grid =
[[ 12 -21 -10  18 -10  -5 -14]
 [  4  12  18  -3  -2 -18  14]
 [  0 -11   0 -14 -11 -21 -11]
 [ -4  -4  19  -1  12 -10  -1]
 [  6   6  12  21  13  -6  -7]
 [ 15 -17  14  12  -6 -22  15]
 [  3   3   2 -13 -14 -27 -16]
 [ -5 -14   6   3  12  -9  -5]
 [-13  12   3  20  -4  -9  12]
 [ 15  11 -14  -7   0 -32   4]]
Find the smallest entry in the last row.
A: -32
The entry directly above 2: 14
Find the second smallest entry.
A: -27
Find the top-left entry.
A: 12
Find the fifth-last entry, reading row by row.
A: -14
The smallest entry in the first row is -21
The third entry on the main diagonal: 0
The 4th-last entry, reading row by row -> -7
Find the entry just right of the largest entry.
A: 13
Find the last entry, reading row by row.
A: 4
Find the entry directly below the largest entry.
A: 12
The first entry on the diagonal from the top-right corner -> -14
Find the entry directly above 20.
A: 3
The largest entry in the last row -> 15
Find the third largest entry.
A: 19
The entry just left of the largest entry -> 12
The fifth entry, reading row by row is -10
Find the largest entry in the first row.
A: 18
The entry just left of the smallest entry: 0
The 2nd entry on the main diagonal is 12
Find the third entry on the diagonal from the top-right corner.
A: -11
The entry directly below 13 is -6
Find the smallest entry in the last column.
A: -16
Find the entry directly above the smallest entry.
A: -9
Find the 2nd entry on the diagonal from the top-right corner.
A: -18
Find the maximum.
A: 21
The largest entry in the last column -> 15
The smallest entry in the first column -> -13

X = ((163, 154, 161, 151, 154, 155, 150), (120, 203, 60, 112, 141, 118, 138), (155, 159, 147, 147, 152, 150, 149), (171, 160, 160, 144, 153, 153, 144), (170, 158, 162, 146, 153, 154, 146), (153, 159, 146, 148, 152, 150, 150), (167, 157, 161, 148, 153, 154, 147), (133, 207, 68, 107, 142, 119, 132), (154, 153, 154, 153, 153, 153, 153), (129, 206, 65, 109, 142, 118, 134))
Read off the smallest entry.
Answer: 60
The entry just left of 107 is 68
The entry just left of the smallest entry: 203
Read off the entry just left of 206.
Answer: 129
Read off the entry just right of the smallest entry.
Answer: 112
Read off the entry just right of 109.
Answer: 142

Read these off the matrix that follows.
1) The largest entry?
2) The entry just left of 151.5?
[[ 150.4  -27.2  129.5    4.6  228.9  -94.9  -62.5  -25.2  234.4  230.9
    16.5  208.4  163.1  209.8   28.9  208.7]
 [ -31.0    5.5  -79.6  -59.2  241.4  -73.7   90.7  -94.6  204.6  118.2
    96.6   75.1   53.0  -13.7   57.5   23.2]
 [ 217.0  230.9   97.4  204.1   40.0 -161.4    9.1   -7.3  123.1  151.5
    85.5   74.7   48.8  147.9  -41.5  107.1]
 [  19.4  140.5   46.5  175.6   13.9  -54.9   74.6  -32.0  239.7  206.9
   -31.0  166.5  111.5  109.7  191.2   93.7]
 [  83.9   82.7  -49.3  150.7  101.5 -110.2   44.1  -22.0  181.1  130.0
    65.6   33.7   46.1   46.8   22.1   62.8]
 [ 131.5   31.7  118.1   36.2   59.8 -145.7  -41.0   17.2  128.5  243.3
    61.6   73.0  115.6  124.4   -9.0  124.1]
 [  52.5  143.3  101.2  119.4   52.8 -109.0  -83.9   59.1  144.0  204.7
    20.1  135.9   66.4  124.4  -12.8  118.5]
 [  11.8  202.1   86.0  173.7   52.9  -41.4  -50.5   12.4  206.4  108.0
    -1.6  171.0   63.1   96.0   74.8  146.6]
 [ 116.6    2.6  124.2   53.3  104.8 -101.0  -45.9  -31.5  224.7  248.8
     6.7  144.6  144.6  164.5   62.1  149.5]
 [-100.0  115.1  151.6   31.0  102.1  -47.9 -174.2   86.4  250.7  283.6
   -66.0  275.8   84.9  136.4   30.8  157.0]
 [  11.9   61.8  -66.8  162.0  138.7   21.2   64.5   11.5  137.8   93.7
    85.6   58.1   17.5   28.5   36.9   17.4]
 [ -54.4  103.9  -59.2   89.2   58.6    3.1   59.7   79.8  285.8   90.5
    38.0   81.0   63.8   41.3   75.1  133.0]]
1) 285.8
2) 123.1

Questions about the table below. Counting starts at 1.
1) What is the entry at row 2, column 3?
2) What is the entry in row 2 and column 1?
3) What is the bottom-right entry?
4) What is the entry directly below -178.70?
5) What is the entry just right of the largest entry?
6) What is the entry directly above the centre entry?
7) What is the entry just left of the largest entry?
8) What is the entry just left of -17.33?
  51.16    37.51   -19.68   -72.13    26.91  -178.82    38.14  -207.22  -285.80    26.24  -293.06   110.02   -27.92
 112.21   -78.11    33.88     2.41   110.10    13.38   -78.43   -51.96  -267.74   -19.81     4.55    50.77   -47.13
 -92.38   123.58   -52.13   -32.01   -73.24    53.84   -68.57   166.39   -72.82    73.10    52.63    49.94    33.11
  19.30    -3.31    -1.91  -128.97    60.06  -159.31    42.68  -122.74  -170.19  -208.47  -162.50   -97.20     8.41
  -5.93   -33.31  -132.19    84.18  -177.30  -147.83   -30.74   -55.58   170.39  -101.09  -123.40   -11.01   -41.39
 -82.79  -164.09   219.54    17.68   109.32   240.42   109.98   114.40  -124.38   132.17   -31.84  -178.70    86.88
 -43.67  -133.07    15.82   -17.33    94.43    13.03  -108.61    48.93   152.44    34.43   100.18   -35.92    -9.43
1) 33.88
2) 112.21
3) -9.43
4) -35.92
5) 109.98
6) -68.57
7) 109.32
8) 15.82

Read these off the table that follows.
1) Find the entry just left of -9.
2) Find the entry just left of the smallest entry.
3) Find the minimum.
[[-21, -31, 22, 27, 13, -36, -49, -23, 10, -19], [-14, -37, 14, 20, 17, -41, -48, -9, 8, -7]]
1) -48
2) -36
3) -49

Questions about the matrix below.
1) What is the top entry of the column that holds the smallest entry?
2) What is the fifth entry, reading row by row?
3) What is the last entry, reading row by row?
4) What is the 1st entry on the main diagonal?
5) What is the bottom entry of the column that holds the largest entry?
6) What is the smallest entry in the last column?
7) What is the fourth entry in reading order?
8) What is the 3rd entry on the main diagonal?
[[ -2   2  -1   1  -1  -1   1  -7   1   1   0  -1  -1  -1   0   1]
 [  0   0   0  -1   0   0  -1  -5   1   1   0  -1   0   0   2   3]
 [ -1   2   0   0   0   0  -1  -3   1   1   1   0   1  -2  -1   3]
 [  7  -7   4  -1   3   7   3  27  -5  -7  -4   0   1   3  -7 -17]
 [  5  -6   7  -2   4   6   4  27  -4  -4  -4   2   2   2  -6 -17]
 [  2  -3   1  -1   1   3   2  14  -1  -3  -3   1   3   0  -3  -9]
 [ -1   0  -2   0  -1  -1   0  -3   1   2   1   0   0   0   1   3]
 [  6  -4   6  -3   4   6   3  29  -3  -6  -4   1   2   3  -7 -18]
 [  1   1  -1   1  -2   1   0  -4   2   2   1   0   1   0   1   2]
 [  2  -2   3  -1   1   3   2  14  -2  -2  -4   0   1   1  -4  -8]
 [ -1   1  -1   0   0  -2  -2  -5   0   0   0  -1   0   0   1   3]
 [  8  -5   5  -2   2   6   4  30  -3  -5  -3   1   2   3  -6 -16]]
1) 1
2) -1
3) -16
4) -2
5) 30
6) -18
7) 1
8) 0

[-14, -4, -8, -18, 21, -11, 30, 10, 1, -27, -2]
The entry just left of the smallest entry is 1
Find the entry just right of -18.
21
Find the entry just right of -11.
30

Questions about the grid below.
1) Give the entry in the top-right corner.
2) Give the entry in the top-left corner.
3) Give the entry directly below the largest entry.
4) Give the entry just left of 359.
5) Give the second entry on the diagonal from the top-right corner.
6) Give the 3rd smallest entry.
7) Give the last entry, reading row by row.
8) Give the entry directly above 634.
[[499 459 693 488]
 [527 665 534 478]
 [535 612 410 542]
 [575 431 631 563]
 [187 854 687 183]
 [541 426 908 490]
 [730 106 999 718]
 [398 730 596 364]
 [592 636 463 519]
 [634 359 660 655]
 [628 687 227 638]
 [807 640  51 816]
 [486 441 688 463]]
1) 488
2) 499
3) 596
4) 634
5) 534
6) 183
7) 463
8) 592

Read these off the array that follows. Counting starts at 1.
1) Give the bottom-left entry.
2) Give the entry at row 1, column 3.
3) Give the entry in the bottom-right corner.
4) Give the entry at row 1, column 2.
5) Give the entry in the top-right corner.
6) Give the entry directly below -3.
7) Give the entry at row 1, column 1.
8) Give the entry at row 2, column 1.
[[ 42  -3  -6  13  -2  26 -14 -13 -15  -8]
 [-31 -10  36 -32  18 -27  31   2   4  21]
 [ 40  -8  17 -11 -11  24  26  -2  -2   4]
 [-43  -6  10  -5  32 -33 -19  -7 -15   6]
 [ 19   0 -16  23  14  13 -42 -16 -24 -12]]
1) 19
2) -6
3) -12
4) -3
5) -8
6) -10
7) 42
8) -31

Read these off the row that follows.
1) Report the first entry.
2) Report the third entry from the left.
3) Report the 4th entry.
4) Report the second smallest entry.
5) Report the second entry from the left.
6) Report the third entry from the right.
[ 1.64  1.12  1.88 -1.14  0.59  1.24  0.79  1.32 -0.02  0.60]
1) 1.64
2) 1.88
3) -1.14
4) -0.02
5) 1.12
6) 1.32
